Below are the code and all the weights of a small trained network. Each question names an input and a class and asks about switching units off, where a switched-off unit gives its printed mean instead of its output.

import numpy as np


def w(rows, s, z=0):
    codes = np.array(rows[::2]) - 128.0
    scale = np.full(codes.shape[1], s)
    scale[-1] = z or s
    return codes * scale


def f(y):
    return y / 2 * (1 + np.tanh(0.7978845608 * (y + 0.044715 * y**3)))


def log_softmax(a):
    a = a - a.max(-1, keepdims=True)
    return a - np.log(np.exp(a).sum(-1, keepdims=True))


def net(x, mask):
    res = np.array(x, float).reshape(1, 7) / 4 @ E
    y = f(res @ A[0][:, :-1].T + A[0][:, -1])
    res = res + np.where(mask, y, B[0][:, -1]) @ B[0][:, :-1]
    return log_softmax(res[-1] @ U[:, :-1].T + U[:, -1])


A, B = {}, {}
E = w([
[129,43,152,121,74,164,164,155,31],'x0',
[166,119,150,72,153,210,90,95,167],'x1',
[51,172,159,102,102,161,151,73,71],'x2',
[152,128,215,103,222,75,118,119,81],'x3',
[135,234,149,119,110,194,85,199,163],'x4',
[178,89,133,114,105,70,33,93,154],'x5',
[254,96,141,130,188,157,106,117,59],'x6',
],0.0099)
A[0] = w([
[199,146,196,108,179,196,99,167,17,184],'neuron 1',
[175,73,124,133,142,17,105,103,112,81],'neuron 2',
[141,178,140,125,25,151,47,83,82,175],'neuron 3',
[88,130,98,141,150,114,160,102,125,125],'neuron 4',
[84,136,142,134,134,135,133,157,73,40],'neuron 5',
[131,71,196,93,104,129,47,140,197,46],'neuron 6',
[72,118,136,128,101,111,175,168,47,152],'neuron 7',
[127,160,94,106,124,150,147,95,124,8],'neuron 8',
[139,65,101,132,131,148,164,176,168,203],'neuron 9',
[133,78,119,133,145,57,141,145,140,169],'neuron 10',
[57,110,165,145,107,116,198,197,50,187],'neuron 11',
[134,183,161,131,144,136,132,251,152,5],'neuron 12',
[162,82,152,127,149,39,100,148,119,161],'neuron 13',
[81,127,140,132,100,121,176,169,73,96],'neuron 14',
[164,61,126,135,33,132,106,186,128,153],'neuron 15',
[136,126,143,135,67,166,104,190,112,68],'neuron 16',
[109,99,106,118,118,110,92,138,146,17],'neuron 17',
],0.015,0.0026)
B[0] = w([
[252,118,186,136,112,159,125,125,120,250],'neuron 1',
[137,115,190,149,155,122,117,202,100,208],'neuron 2',
[57,120,82,119,154,105,128,140,174,203],'neuron 3',
[164,121,109,125,116,148,99,139,144,170],'neuron 4',
[144,110,98,144,118,118,122,118,67,171],'neuron 5',
[78,151,109,128,101,129,161,109,84,199],'neuron 6',
[89,170,89,122,119,122,142,115,85,223],'neuron 7',
[145,79,134,136,105,78,124,133,113,152],'neuron 8',
[156,145,123,103,110,125,119,82,152,187],'neuron 9',
[165,120,152,144,126,149,131,125,86,179],'neuron 10',
[79,173,112,127,111,117,151,94,78,249],'neuron 11',
[126,51,134,138,150,109,114,178,200,204],'neuron 12',
[118,107,183,143,146,127,136,169,73,195],'neuron 13',
[60,141,132,97,142,147,114,106,87,207],'neuron 14',
[141,153,79,109,106,145,134,63,171,208],'neuron 15',
[148,137,120,119,117,138,123,98,177,184],'neuron 16',
[149,129,134,109,174,144,131,132,83,148],'neuron 17',
],0.02,0.017)
U = w([
[196,114,65,87,55,182,131,55,179,89],'0',
[32,65,90,125,152,77,129,201,144,6],'1',
[251,88,255,172,137,179,151,174,23,252],'2',
[2,203,46,89,90,121,209,47,8,138],'3',
],0.0054,0.0017)

Each question gives the input, the list of numbers given to net, and the class t.
The units are the neurons (one row each of A and B). Each row of codes is followed by its name. A weight is (code - 128) times the scale printed after its matrix; where a second scale follows, it is the last column's (A, B and U).
mask holds one flag per neuron, in row order. A switched-off neuron (its flag False) gives its mean, the last column of its row in B, instead of its output. The means were averaged over made-up inputs and are rounded, as every weight is.
A unit's drop is (log p(t) with every unit on - log p(t) with that unit switched off) / (log p(t) with every unit on - log p(t) with every unit switched off).
k most important neurons: the k neurons with the biggest drops, biggest first
drop of u: that unit's drop, to one decimal
input [1,3,0,-5,-7,-3,3], class 0: most important neuron => (neuron 11)
input [4,7,0,-8,2,-3,-6], class 0: 2 most important neurons => (neuron 16; neuron 11)
input [-8,-8,-6,-5,-3,-7,-3], class 1: 3 most important neurons => (neuron 1; neuron 15; neuron 12)
input [-6,4,6,-1,5,3,1], class 1: 3 most important neurons => (neuron 11; neuron 7; neuron 3)
input [-8,-2,-7,1,-1,-1,-5], class 2: 2 most important neurons => (neuron 3; neuron 10)
input [-7,4,3,7,8,7,-2], class 1: 2 most important neurons => (neuron 12; neuron 11)
input [1,-1,7,7,-8,4,-5], class 2: 2 most important neurons => (neuron 2; neuron 13)
input [7,5,8,0,6,8,3], class 0: 2 most important neurons => (neuron 3; neuron 1)
input [4,3,-4,-2,5,-8,1], class 0: drop of neuron 16 => 0.1
input [5,8,8,-5,5,2,5], class 0: drop of neuron 3 => 0.9
input [-8,-5,1,4,2,2,-1], class 2: drop of neuron 3 => 0.6
